Questions about the row below.
1) The fifth entry?
2) The entry just right of the largest entry?
3) The second entry from the left?
[115 120 152 125 124 120 132]
1) 124
2) 125
3) 120

Questions about the array below.
1) Report the 4th entry in reading order.
2) Report the entry in the top-right corner.
3) Report the third entry on the diagonal from the top-right corner.
4) Report the smallest entry in the first row.
5) Report the entry directly above the largest entry.
6) Report the first entry in reading order.
7) Report the 2nd-last entry, reading row by row.
8) Report the entry just left of 139.
[[131 127 129 129 131 125 130 138 130 146 131 127 132 131]
 [134 124 129 126 136 123 121 134 128 145 122 124 129 130]
 [130 128 126 131 133 118 122 131 127 145 122 129 131 131]
 [128 129 128 132 135 126 133 130 127 137 133 131 128 131]
 [126 134 116 143 137 125 128 123 125 128 127 134 130 129]
 [128 129 127 130 130 127 127 124 127 122 127 130 127 127]
 [128 128 130 130 131 125 149 132 131 129 137 129 132 130]
 [128 128 129 127 126 130 128 135 128 118 130 126 126 126]
 [132 126 128 128 129 144 123 132 128 141 123 126 129 136]
 [127 129 128 129 128 129 127 123 127 116 129 129 126 126]
 [128 128 128 129 128 128 126 126 127 123 127 128 127 127]
 [109 143 126 139 116 134 144 120 127 109 137 134 128 127]
 [131 127 128 128 130 124 126 137 101 141 125 127 130 130]
 [128 128 128 129 129 128 128 127 128 124 130 129 128 128]
 [135 117 132 110 119 126 116 133 129 136 122 122 126 127]]
1) 129
2) 131
3) 129
4) 125
5) 127
6) 131
7) 126
8) 126

data =
[[143 127 117 122 127]
 [144 120 116 121 130]
 [129 114 131 127 143]
 [110 145 148 149 104]
 [129 114 132 127 142]]
Indices start at 1.
The entry just right of the largest entry is 104
What is the largest entry?
Answer: 149
What is the entry at row 2, column 1?
Answer: 144
The entry directly below the centre entry: 148
The entry directly above 104: 143
What is the entry at row 3, column 2?
Answer: 114
What is the entry in row 3 and column 1?
Answer: 129
What is the centre entry?
Answer: 131
The entry just left of 145 is 110
What is the entry in row 1 and column 3?
Answer: 117

[[127 128 127 127 127 127 127 127 127 127 127 127 127 127 128]
 [128 121 123 119 126 131 117 125 132 122 130 124 121 127 122]
 [118 116 130 129 114 134 121 132 114 133 116 117 117 116 129]
 [131 116 118 116 124 119 121 115 133 128 121 123 121 127 114]
 [124 137 125 130 131 115 134 122 123 121 127 131 135 129 128]
 [112 137 131 132 126 138 119 140 116 109 138 125 127 121 138]
 [125 116 124 119 120 135 116 129 127 126 126 119 117 121 123]
 [117 116 131 130 115 132 120 132 113 133 115 117 117 117 130]
 [114 135 129 129 125 137 119 138 117 110 136 124 125 121 136]
 [122 129 127 130 124 121 129 126 118 124 124 126 129 122 127]
 [115 110 135 131 110 140 117 137 109 139 113 113 113 112 132]
 [136 143 113 118 143 105 134 109 142 109 138 139 140 140 116]
 [124 132 124 128 129 115 131 121 123 122 125 129 131 127 125]]
Indices start at 1.
Read off the bottom-right entry.
Answer: 125
Read off the entry in row 3 and column 1.
Answer: 118
The entry at row 1, column 2 is 128
Read off the entry in the top-left corner.
Answer: 127
The entry at row 1, column 3: 127
Read off the entry directly below the smallest entry.
Answer: 115
Read off the top entry of the column that holds the smallest entry.
Answer: 127
The entry just left of the smallest entry: 143
Read off the bottom-left entry.
Answer: 124
Read off the entry just right of the smallest entry.
Answer: 134
Read off the entry at row 3, column 2.
Answer: 116
The entry just left of the centre entry -> 116
Read off the entry at row 2, column 3.
Answer: 123
The entry in the top-right corner: 128
The entry at row 3, column 3: 130
The smallest entry: 105
Read off the entry in row 2 and column 1.
Answer: 128
Read off the entry just right of the centre entry.
Answer: 127

W =
[[117 133 115 129 131 122 130 138]
 [126 137 124 129 133 131 118 131]
 [111 135 104 135 122 130 119 126]
 [129 120 134 127 124 122 140 125]
 [124 126 116 132 125 134 122 128]
 [126 139 124 120 135 119 128 129]
 [122 124 124 130 120 124 135 122]
 [116 138 125 127 134 116 133 140]
 [122 140 115 125 132 126 119 129]
 [135 117 140 129 120 128 137 119]
 [137 120 145 125 127 124 139 125]]
Counting starts at 1.
Read off the top-right entry.
138
The entry in row 1 and column 3 -> 115
Read off the entry at row 1, column 1.
117
The entry in the bottom-right corner -> 125
Read off the entry directly above the smallest entry.
124
Read off the minimum.
104
The bottom-left entry: 137
The entry in row 3 and column 1 is 111
Read off the entry just left of the smallest entry.
135
Read off the entry in row 2 and column 1.
126
The entry just left of the largest entry is 120
The entry just right of the smallest entry is 135
Read off the bottom entry of the column that holds the smallest entry.
145
Read off the entry directly below the smallest entry.
134
The entry in row 2 and column 2 is 137
Read off the entry in row 1 and column 2.
133
